Below is a small trained network, with its code and all its weights. Each question gives an input and a class and asks what happens when units are switched off, that is, made to give their printed mean instead of their output.

import numpy as np


def w(rows, s, z=0):
    codes = np.array(rows[::2]) - 128.0
    scale = np.full(codes.shape[1], s)
    scale[-1] = z or s
    return codes * scale


def f(y):
    return np.maximum(y, 0)


def log_softmax(a):
    a = a - a.max(-1, keepdims=True)
    return a - np.log(np.exp(a).sum(-1, keepdims=True))


def net(x, mask):
    res = np.array(x, float).reshape(1, 5) / 4 @ E
    y = f(res @ A[0][:, :-1].T + A[0][:, -1])
    res = res + np.where(mask, y, B[0][:, -1]) @ B[0][:, :-1]
    return log_softmax(res[-1] @ U[:, :-1].T + U[:, -1])


A, B = {}, {}
E = w([
[108,78,88,183,59,116,91],'x0',
[136,76,180,2,100,128,79],'x1',
[200,58,83,174,183,39,99],'x2',
[158,151,128,170,179,62,71],'x3',
[45,99,212,194,201,99,74],'x4',
],0.0097)
A[0] = w([
[90,145,142,176,1,183,201,146],'neuron 0',
[205,38,178,137,165,110,132,253],'neuron 1',
[204,207,138,113,183,103,226,187],'neuron 2',
[168,77,61,122,59,11,161,195],'neuron 3',
[181,86,165,126,202,158,215,40],'neuron 4',
[136,95,91,122,93,72,128,37],'neuron 5',
[183,182,108,137,177,104,215,84],'neuron 6',
[114,253,159,189,102,79,83,187],'neuron 7',
],0.0081,0.0041)
B[0] = w([
[56,124,181,10,197,187,14,247],'neuron 0',
[89,112,86,147,112,64,226,233],'neuron 1',
[92,235,6,126,2,107,161,231],'neuron 2',
[219,54,151,180,112,138,86,254],'neuron 3',
[86,170,88,160,132,85,222,159],'neuron 4',
[158,115,28,151,72,187,115,162],'neuron 5',
[139,163,19,149,152,162,152,195],'neuron 6',
[126,142,180,189,132,181,102,220],'neuron 7',
],0.0082,0.0084)
U = w([
[127,254,19,117,152,150,203,101],'0',
[98,168,181,187,200,119,83,12],'1',
[173,144,92,14,127,72,167,131],'2',
[205,59,93,210,43,116,152,132],'3',
[72,172,240,72,107,202,162,252],'4',
[157,119,89,96,153,214,64,58],'5',
[43,91,120,132,185,97,123,51],'6',
],0.009,0.0036)

Each question gives the input, the list of numbers given to net, and the class t.
The units are the neurons (one row each of A and B). Each row of codes is followed by its name. A weight is (code - 128) times the scale printed after its matrix; where a second scale follows, it is the last column's (A, B and U).
mask holds one flag per neuron, in row order. A switched-off neuron (its flag False) gives its mean, the last column of its row in B, instead of its output. The means were averaged over made-up inputs and are rounded, as every weight is.
A unit's drop is (log p(t) with every unit on - log p(t) with that unit switched off) / (log p(t) with every unit on - log p(t) with every unit switched off).
The circuit of an input: a set's keep is (log p(t) with only the set's units on - log p(t) with every unit switched off) / (log p(t) with every unit on - log p(t) with every unit switched off). Starting from all 8 units, units are removed one at a time, each time the one whose removal leaves the highest keep (on an exact tie, the one counted first), for as long as the keep stays at least 0.8.
circuit, biggest first: the units of the circuit, biggest drop first
top k neurons: the k neurons with the biggest drops, biggest first
drop when u is switched off: that unit's drop, to one decimal
input [-7,1,2,1,6], class 0: circuit, biggest first => neuron 0; neuron 3
input [1,-8,-4,-4,6], class 4: top 2 neurons => neuron 0; neuron 3
input [-1,-4,-8,0,-5], class 4: circuit, biggest first => neuron 0
input [6,-3,-5,1,-6], class 5: top 2 neurons => neuron 0; neuron 1
input [3,3,-7,8,-4], class 4: circuit, biggest first => neuron 3; neuron 6; neuron 2
input [3,-8,-1,-5,2], class 4: top 2 neurons => neuron 0; neuron 3
input [0,-2,2,4,-6], class 3: top 2 neurons => neuron 3; neuron 0
input [-3,7,8,-3,0], class 3: top 2 neurons => neuron 0; neuron 3
input [0,7,5,-2,3], class 3: top 2 neurons => neuron 0; neuron 1
input [1,8,2,-5,-7], class 3: top 3 neurons => neuron 3; neuron 5; neuron 0
input [1,7,5,3,4], class 3: top 2 neurons => neuron 0; neuron 1
input [-7,4,-6,0,-6], class 0: top 2 neurons => neuron 2; neuron 3
input [0,-4,4,3,-8], class 3: top 2 neurons => neuron 3; neuron 0
input [4,-5,-1,-5,-8], class 5: top neuron => neuron 0
input [-7,4,2,3,2], class 0: drop when neuron 0 is switched off => 0.2
input [6,-1,2,-6,-6], class 5: drop when neuron 0 is switched off => 1.0
input [-7,4,2,-2,0], class 0: drop when neuron 2 is switched off => 0.2
